Below are the code and all the weights of a small trained network. Each question names an input and a class and asks about switching units off, where a switched-off unit gives its printed mean instead of its output.

import numpy as np


def w(rows, s, z=0):
    codes = np.array(rows[::2]) - 128.0
    scale = np.full(codes.shape[1], s)
    scale[-1] = z or s
    return codes * scale


def f(y):
    return y / 2 * (1 + np.tanh(0.7978845608 * (y + 0.044715 * y**3)))


def log_softmax(a):
    a = a - a.max(-1, keepdims=True)
    return a - np.log(np.exp(a).sum(-1, keepdims=True))


def net(x, mask):
    res = np.array(x, float).reshape(1, 5) / 4 @ E
    y = f(res @ A[0][:, :-1].T + A[0][:, -1])
    res = res + np.where(mask, y, B[0][:, -1]) @ B[0][:, :-1]
    return log_softmax(res[-1] @ U[:, :-1].T + U[:, -1])


A, B = {}, {}
E = w([
[89,111,50,42,164,159,251],'x0',
[120,127,125,134,131,124,128],'x1',
[131,127,127,108,122,136,106],'x2',
[108,33,108,186,10,194,167],'x3',
[31,176,226,73,38,89,157],'x4',
],0.015)
A[0] = w([
[39,58,191,134,63,166,144,47],'n0',
[198,141,96,125,230,110,105,225],'n1',
[78,107,137,132,37,119,144,61],'n2',
[90,139,181,126,54,108,166,71],'n3',
[153,139,215,128,133,49,74,188],'n4',
[153,171,220,202,118,125,57,255],'n5',
[116,79,91,104,56,152,159,109],'n6',
[171,201,90,99,189,77,107,214],'n7',
[164,6,80,181,116,198,116,132],'n8',
[100,128,175,122,65,133,160,66],'n9',
[79,207,185,65,129,62,138,134],'n10',
[156,89,53,146,105,208,108,132],'n11',
[111,112,76,81,153,198,200,144],'n12',
[92,163,105,40,150,118,190,122],'n13',
[183,156,111,119,181,88,128,185],'n14',
[89,142,138,91,73,130,135,93],'n15',
[147,155,180,128,80,135,103,119],'n16',
[82,124,138,70,154,121,150,96],'n17',
[116,118,205,110,129,76,66,131],'n18',
[163,144,111,199,111,116,121,168],'n19',
[156,93,177,202,120,145,62,236],'n20',
[67,254,208,98,163,77,134,162],'n21',
],0.013,0.0089)
B[0] = w([
[103,129,66,154,160,173,91,213],'n0',
[58,162,28,140,167,223,86,221],'n1',
[128,148,67,159,124,174,110,194],'n2',
[69,144,112,100,139,184,95,201],'n3',
[61,161,173,120,147,99,118,213],'n4',
[81,237,155,178,165,82,108,244],'n5',
[85,136,69,113,154,109,112,196],'n6',
[90,89,136,141,134,200,91,215],'n7',
[162,176,129,126,126,42,188,237],'n8',
[92,139,109,128,141,191,111,184],'n9',
[141,96,208,92,142,108,148,236],'n10',
[126,185,117,111,124,49,182,205],'n11',
[77,140,116,25,190,76,228,228],'n12',
[168,69,163,89,114,171,201,222],'n13',
[99,124,104,138,172,201,106,186],'n14',
[127,120,131,139,113,186,124,177],'n15',
[97,162,99,120,169,110,111,178],'n16',
[184,73,165,115,117,151,198,175],'n17',
[103,164,152,102,137,73,123,192],'n18',
[146,161,146,145,77,117,87,169],'n19',
[195,246,120,223,26,108,77,221],'n20',
[88,122,215,121,122,90,155,253],'n21',
],0.012,0.025)
U = w([
[84,177,130,176,110,176,42,217],'0',
[71,170,165,94,153,10,151,145],'1',
[92,97,72,92,149,195,140,158],'2',
[130,71,212,99,97,135,163,4],'3',
[224,184,132,161,41,72,118,96],'4',
],0.014,0.0033)

Each question gives the input, the list of numbers given to net, and the class t.
The units are the neurons (one row each of A and B). Each row of codes is followed by its name. A weight is (code - 128) times the scale printed after its matrix; where a second scale follows, it is the last column's (A, B and U).
mask holds one flag per neuron, in row order. A switched-off neuron (its flag False) gives its mean, the last column of its row in B, instead of its output. The means were averaged over made-up inputs and are rounded, as every weight is.
A unit's drop is (log p(t) with every unit on - log p(t) with that unit switched off) / (log p(t) with every unit on - log p(t) with every unit switched off).
The circuit of an input: a set's keep is (log p(t) with only the set's units on - log p(t) with every unit switched off) / (log p(t) with every unit on - log p(t) with every unit switched off). Starting from the 12 units with the biggest drops (on a tie, the unit counted first), units are removed one at a time, each time the one whose removal leaves the highest keep (on an exact tie, the one counted first), for as long as the keep stays at least 0.8.
units of the circuit, in order: the units of the circuit, biggest drop first
top k neurons: the k neurons with the biggest drops, biggest first
drop when u is switched off: that unit's drop, to one decimal
input [3,4,1,-8,-1], class 2: units of the circuit, in order	n1
input [1,0,1,0,4], class 3: top 2 neurons	n1, n5
input [-2,8,5,1,7], class 0: top 3 neurons	n12, n8, n0
input [0,2,7,0,-7], class 0: top 2 neurons	n1, n13
input [-6,5,3,1,-5], class 4: top 2 neurons	n20, n8
input [-1,2,-7,6,0], class 4: drop when n1 is switched off	0.2
input [-5,-1,5,1,-1], class 4: drop when n20 is switched off	0.4
input [6,5,2,0,-4], class 2: drop when n21 is switched off	0.3
input [0,-4,0,5,-7], class 4: drop when n20 is switched off	0.2
input [-1,-4,-6,1,6], class 0: top 2 neurons	n12, n8
input [1,0,6,6,4], class 2: top 2 neurons	n5, n20
